Below are the code and all the weights of a small trained network. Each question names an input and a target symbol and asks about switching units off, where a switched-off unit gives its printed mean instead of its output.

import numpy as np


def w(rows, s, z=0):
    codes = np.array(rows[::2]) - 128.0
    scale = np.full(codes.shape[1], s)
    scale[-1] = z or s
    return codes * scale


def f(y):
    return np.maximum(y, 0)


def softmax(a):
    e = np.exp(a - a.max(-1, keepdims=True))
    return e / e.sum(-1, keepdims=True)


def log_softmax(a):
    a = a - a.max(-1, keepdims=True)
    return a - np.log(np.exp(a).sum(-1, keepdims=True))


def net(x, mask):
    ids = ['αβγεζλμπστφω'.index(c) for c in x.split()]
    T = len(ids)
    res = E[ids] + P[:T]
    u = 0
    for l in range(2):
        q, k, v = (res @ M[l].T for M in (Q, K, V))
        z = softmax(np.where(np.tri(T) > 0, q @ k.T / 2**0.5, -1e9)) @ v
        res = res + np.where(mask[u], z, O[l][:, -1]) @ O[l][:, :-1]
        u += 1
        y = f(res @ A[l][:, :-1].T + A[l][:, -1])
        res = res + np.where(mask[u : u + 8], y, B[l][:, -1]) @ B[l][:, :-1]
        u += 8
    return log_softmax(res[-1] @ U[:, :-1].T + U[:, -1])


Q, K, V, O, A, B = {}, {}, {}, {}, {}, {}
E = w([
[2,110,130,125,114,149,71,84,137],'α',
[181,69,160,155,228,93,150,214,106],'β',
[148,66,76,222,113,179,83,150,92],'γ',
[87,40,189,179,96,187,88,187,88],'ε',
[79,106,22,119,123,144,158,151,164],'ζ',
[142,55,221,95,112,160,140,119,148],'λ',
[158,173,191,165,107,172,123,138,57],'μ',
[200,155,73,53,162,152,177,102,149],'π',
[158,110,76,106,120,181,149,69,20],'σ',
[184,62,144,114,121,221,103,138,154],'τ',
[142,207,155,197,187,180,161,98,139],'φ',
[178,145,168,222,122,170,168,123,220],'ω',
],0.019)
P = w([
[149,108,116,104,179,77,11,150,157],'0',
[117,84,118,85,194,117,31,151,148],'1',
[118,113,125,68,193,134,56,156,147],'2',
[112,111,118,82,184,158,81,148,142],'3',
[107,116,115,86,170,172,114,150,136],'4',
[109,119,106,101,157,188,143,148,133],'5',
[101,123,97,110,146,204,171,152,127],'6',
[95,142,94,114,135,218,205,155,129],'7',
[86,138,90,114,136,236,226,154,131],'8',
[87,127,82,129,122,254,252,157,122],'9',
],0.0085)
Q[0] = w([
[167,184,123,134,81,2,128,105,128],'L0H0',
[115,163,128,150,25,44,155,71,109],'L0H0',
],0.012)
K[0] = w([
[102,117,126,112,127,52,6,113,139],'L0H0',
[142,115,126,116,149,34,38,112,131],'L0H0',
],0.011)
V[0] = w([
[250,154,138,188,254,117,215,131,7],'L0H0',
[217,86,61,9,62,113,125,113,97],'L0H0',
],0.0052)
O[0] = w([
[131,141,157,120,200,163,55,52,147,254],'L0H0',
[38,24,123,89,209,139,245,92,133,145],'L0H0',
],0.012,0.0042)
A[0] = w([
[169,85,214,81,93,82,98,73,167,48],'L0N0',
[178,97,217,65,74,122,107,67,60,253],'L0N1',
[158,139,146,83,76,215,132,175,199,197],'L0N2',
[141,112,225,192,60,149,83,183,134,209],'L0N3',
[236,87,113,223,180,158,145,227,186,168],'L0N4',
[2,153,38,130,124,118,83,73,108,213],'L0N5',
[204,120,12,25,93,160,64,132,132,240],'L0N6',
[162,88,205,189,162,103,184,227,68,177],'L0N7',
],0.0059,0.0021)
B[0] = w([
[98,119,240,68,113,104,135,109,106,153],'L0N0',
[144,143,154,72,140,93,198,88,41,179],'L0N1',
[115,70,161,104,76,151,134,95,129,191],'L0N2',
[63,100,165,132,157,170,216,254,77,205],'L0N3',
[56,147,182,115,120,131,108,198,207,254],'L0N4',
[108,121,56,36,104,152,66,211,152,186],'L0N5',
[189,140,174,121,123,152,161,246,164,182],'L0N6',
[36,179,83,82,141,117,105,143,81,220],'L0N7',
],0.0083,0.0085)
Q[1] = w([
[95,113,166,67,167,254,144,171,128],'L1H0',
[49,144,127,112,55,161,158,226,118],'L1H0',
],0.0097)
K[1] = w([
[125,149,113,136,88,252,160,101,140],'L1H0',
[137,152,133,136,83,150,193,94,121],'L1H0',
],0.011)
V[1] = w([
[138,187,88,147,215,92,124,179,74],'L1H0',
[131,113,175,121,104,94,121,74,1],'L1H0',
],0.0074)
O[1] = w([
[23,254,51,158,136,250,193,76,165,45],'L1H0',
[98,59,189,87,114,225,97,186,243,3],'L1H0',
],0.0078,0.0052)
A[1] = w([
[142,70,96,254,131,173,77,150,130,83],'L1N0',
[92,155,75,139,119,53,129,192,109,196],'L1N1',
[125,202,201,138,121,191,134,92,122,139],'L1N2',
[218,174,131,126,27,102,105,128,86,2],'L1N3',
[136,152,49,158,144,111,151,86,202,103],'L1N4',
[146,185,116,154,72,52,183,136,83,180],'L1N5',
[119,130,100,140,157,117,104,90,41,230],'L1N6',
[129,72,161,63,87,105,166,151,138,121],'L1N7',
],0.0088,0.0029)
B[1] = w([
[134,146,100,165,148,131,145,49,111,144],'L1N0',
[158,147,126,151,79,120,155,91,123,213],'L1N1',
[166,107,148,59,107,78,125,104,135,190],'L1N2',
[121,142,132,118,179,127,188,156,157,150],'L1N3',
[125,128,148,119,81,246,115,130,107,142],'L1N4',
[72,95,113,100,138,107,91,127,210,170],'L1N5',
[90,188,175,137,118,123,110,116,130,182],'L1N6',
[163,123,68,177,132,95,105,126,107,248],'L1N7',
],0.011,0.014)
U = w([
[151,143,66,108,68,137,164,145,150,50],'α',
[160,167,166,145,173,107,41,69,160,114],'β',
[138,163,102,254,158,153,78,95,129,254],'γ',
[66,136,184,180,77,177,127,170,73,14],'ε',
[62,140,103,100,51,103,81,120,124,111],'ζ',
[173,89,126,146,137,129,86,182,112,130],'λ',
[112,86,223,137,55,160,174,128,241,180],'μ',
[92,141,93,93,153,137,198,84,36,158],'π',
[146,88,95,77,199,148,211,92,173,178],'σ',
[155,80,137,86,112,48,142,89,64,102],'τ',
[205,194,177,98,75,171,115,148,89,149],'φ',
[106,173,156,130,202,65,142,194,148,132],'ω',
],0.0071,0.003)

Each question gives the input, a string of symbols that net reads in full, and the target symbol t.
The units are the heads (2 rows each of Q, K, V and O) and the neurons (one row each of A and B). Each row of codes is followed by its name. A weight is (code - 128) times the scale printed after its matrix; where a second scale follows, it is the last column's (O, A, B and U).
mask holds one flag per unit, layer by layer, with each layer's heads first. A switched-off unit (its flag False) gives its mean, the last column of its rows in O or B, instead of its output. The means were averaged over made-up inputs and are rounded, as every weight is.
A unit's drop is (log p(t) with every unit on - log p(t) with that unit switched off) / (log p(t) with every unit on - log p(t) with every unit switched off).
The circuit of an input: a set's keep is (log p(t) with only the set's units on - log p(t) with every unit switched off) / (log p(t) with every unit on - log p(t) with every unit switched off). Starting from the 12 units with the biggest drops (on a tie, the unit counted first), units are removed one at a time, each time the one whose removal leaves the highest keep (on an exact tie, the one counted first), for as long as the keep stays at least 0.8.
circuit, biggest first: the units of the circuit, biggest drop first
k most important neurons: the k neurons with the biggest drops, biggest first
k most important neurons of layer l: the k neurons of layer l with the biggest drops, biggest first
input ζ σ λ φ π, target φ: 2 most important neurons => L0N3; L1N4
input λ β φ α γ β ζ ε μ ω, target ω: 3 most important neurons of layer 0 => L0N2; L0N4; L0N7
input ε ζ β, target ζ: 4 most important neurons => L1N1; L0N7; L1N5; L0N6
input γ β τ β π φ β, target φ: circuit, biggest first => L0H0; L1N7
input λ λ ε, target λ: most important neuron => L1N7
input σ π β ζ ζ ζ γ, target ζ: 2 most important neurons of layer 0 => L0N4; L0N7
input λ σ ε λ β β π τ, target τ: circuit, biggest first => L1H0; L0N2
input β σ β μ β ε π β φ, target φ: circuit, biggest first => L1N2; L0H0
input σ γ φ σ α β ζ λ β β, target λ: circuit, biggest first => L1H0; L0N2; L0N1
input λ φ μ, target φ: 2 most important neurons => L1N2; L0N3
input β λ β λ γ γ ω σ τ π, target τ: 2 most important neurons => L0N2; L0N7
input β ε π β τ β α λ β, target λ: 2 most important neurons of layer 1 => L1N7; L1N6
input β ζ λ β γ β ζ ε λ, target λ: circuit, biggest first => L1H0; L1N7; L1N2; L0N2
input σ α γ λ ω λ π φ, target β: circuit, biggest first => L1N2; L0H0
input τ β π ζ, target π: circuit, biggest first => L1H0
input τ π β β π φ, target φ: 3 most important neurons of layer 1 => L1N2; L1N7; L1N5
input τ α β, target τ: 2 most important neurons of layer 0 => L0N3; L0N2
input ε β ζ β β λ β β π γ, target π: circuit, biggest first => L0H0; L1H0
input β π β φ ζ β φ σ, target φ: circuit, biggest first => L0N6; L0H0
input ω ε β β γ ζ ζ, target α: 3 most important neurons of layer 0 => L0N7; L0N6; L0N5
input λ λ λ τ ω ε, target ω: most important neuron => L1N5
